Below are the code and all the weights of a small trained network. Each question names an input and a class and asks about switching units off, where a switched-off unit gives its printed mean instead of its output.

import numpy as np


def w(rows, s, z=0):
    codes = np.array(rows[::2]) - 128.0
    scale = np.full(codes.shape[1], s)
    scale[-1] = z or s
    return codes * scale


def f(y):
    return np.maximum(y, 0)


def log_softmax(a):
    a = a - a.max(-1, keepdims=True)
    return a - np.log(np.exp(a).sum(-1, keepdims=True))


def net(x, mask):
    res = np.array(x, float).reshape(1, 6) / 4 @ E
    y = f(res @ A[0][:, :-1].T + A[0][:, -1])
    res = res + np.where(mask, y, B[0][:, -1]) @ B[0][:, :-1]
    return log_softmax(res[-1] @ U[:, :-1].T + U[:, -1])


A, B = {}, {}
E = w([
[194,147,132,80,125,115,76,59,51],'x0',
[128,125,120,124,127,135,126,127,124],'x1',
[93,43,141,135,219,150,112,150,44],'x2',
[146,121,124,177,34,128,119,245,43],'x3',
[122,132,128,141,124,146,130,103,116],'x4',
[136,121,117,113,129,129,129,142,135],'x5',
],0.013)
A[0] = w([
[145,197,136,118,118,103,124,56,192,90],'n1',
[105,82,115,238,114,143,237,184,121,69],'n2',
[175,111,66,174,67,69,169,124,76,30],'n3',
[160,195,133,118,59,120,117,104,190,192],'n4',
[61,17,127,146,135,137,115,189,80,99],'n5',
[227,180,77,101,140,53,160,36,178,99],'n6',
[69,87,151,109,228,151,144,84,210,20],'n7',
[108,113,93,203,112,122,141,84,96,92],'n8',
[34,124,50,205,124,148,254,140,242,104],'n9',
[144,143,122,151,44,101,99,160,79,3],'n10',
[190,99,177,122,163,157,75,194,52,39],'n11',
[178,226,128,157,10,130,181,143,222,50],'n12',
[102,45,162,79,231,138,102,131,57,1],'n13',
[176,138,149,168,17,114,60,194,53,70],'n14',
],0.0088,0.0098)
B[0] = w([
[79,148,183,95,77,106,106,139,164,187],'n1',
[82,90,165,109,56,154,24,201,115,210],'n2',
[153,144,151,50,133,140,164,127,145,162],'n3',
[80,125,171,69,136,147,105,104,142,219],'n4',
[104,128,114,147,61,127,70,205,134,221],'n5',
[82,148,187,103,101,168,71,159,174,204],'n6',
[227,121,46,194,114,107,140,158,21,205],'n7',
[122,136,62,106,112,129,107,139,128,137],'n8',
[172,139,122,109,227,150,220,43,106,244],'n9',
[73,131,190,98,219,97,164,64,201,176],'n10',
[116,107,131,192,52,136,81,164,109,184],'n11',
[194,154,22,210,150,95,186,128,63,220],'n12',
[144,158,150,86,254,123,242,58,128,192],'n13',
[178,123,119,128,229,111,208,109,107,247],'n14',
],0.0097,0.014)
U = w([
[131,145,142,46,202,139,188,61,144,142],'0',
[202,129,44,216,135,122,151,145,62,226],'1',
[15,129,157,118,6,149,1,170,146,4],'2',
],0.0093,0.0036)

Each question gives the input, the list of numbers given to net, and the class t.
The units are the neurons (one row each of A and B). Each row of codes is followed by its name. A weight is (code - 128) times the scale printed after its matrix; where a second scale follows, it is the last column's (A, B and U).
mask holds one flag per neuron, in row order. A switched-off neuron (its flag False) gives its mean, the last column of its row in B, instead of its output. The means were averaged over made-up inputs and are rounded, as every weight is.
A unit's drop is (log p(t) with every unit on - log p(t) with that unit switched off) / (log p(t) with every unit on - log p(t) with every unit switched off).
The circuit of an input: a set's keep is (log p(t) with only the set's units on - log p(t) with every unit switched off) / (log p(t) with every unit on - log p(t) with every unit switched off). Starting from the 12 units with the biggest drops (on a tie, the unit counted first), units are removed one at a time, each time the one whose removal leaves the highest keep (on an exact tie, the one counted first), for as long as the keep stays at least 0.8.
units of the circuit, in order: the units of the circuit, biggest drop first
most important unit: the unit with the biggest drop
top k neurons: the k neurons with the biggest drops, biggest first
drop of u: that unit's drop, to one decimal
input [7,-7,-2,6,-7,-4], class 0: units of the circuit, in order	[n10]
input [5,4,-8,0,2,5], class 2: top 2 neurons	[n6 n9]
input [1,6,-6,3,-8,4], class 0: top 2 neurons	[n4 n7]
input [-1,-6,2,-1,-8,3], class 1: top 4 neurons	[n2 n4 n6 n10]
input [2,-8,-5,7,-8,0], class 0: top 3 neurons	[n10 n7 n4]
input [2,6,-1,4,4,-7], class 0: top 2 neurons	[n7 n12]
input [3,-3,0,7,4,-3], class 0: top 2 neurons	[n10 n14]
input [4,-4,0,3,2,7], class 0: top 2 neurons	[n7 n12]
input [-3,-7,3,-4,-1,-7], class 1: top 3 neurons	[n7 n4 n10]
input [0,3,8,-1,-1,3], class 1: top 2 neurons	[n5 n4]
input [-1,0,3,-6,3,-5], class 1: top 3 neurons	[n7 n4 n10]
input [5,3,-8,4,-6,-1], class 0: drop of n4	0.2
input [5,-8,-6,5,-5,-2], class 0: drop of n10	0.1
input [-7,1,4,8,5,-7], class 2: most important unit	n2
input [8,-1,-5,-1,-8,5], class 2: drop of n6	0.1
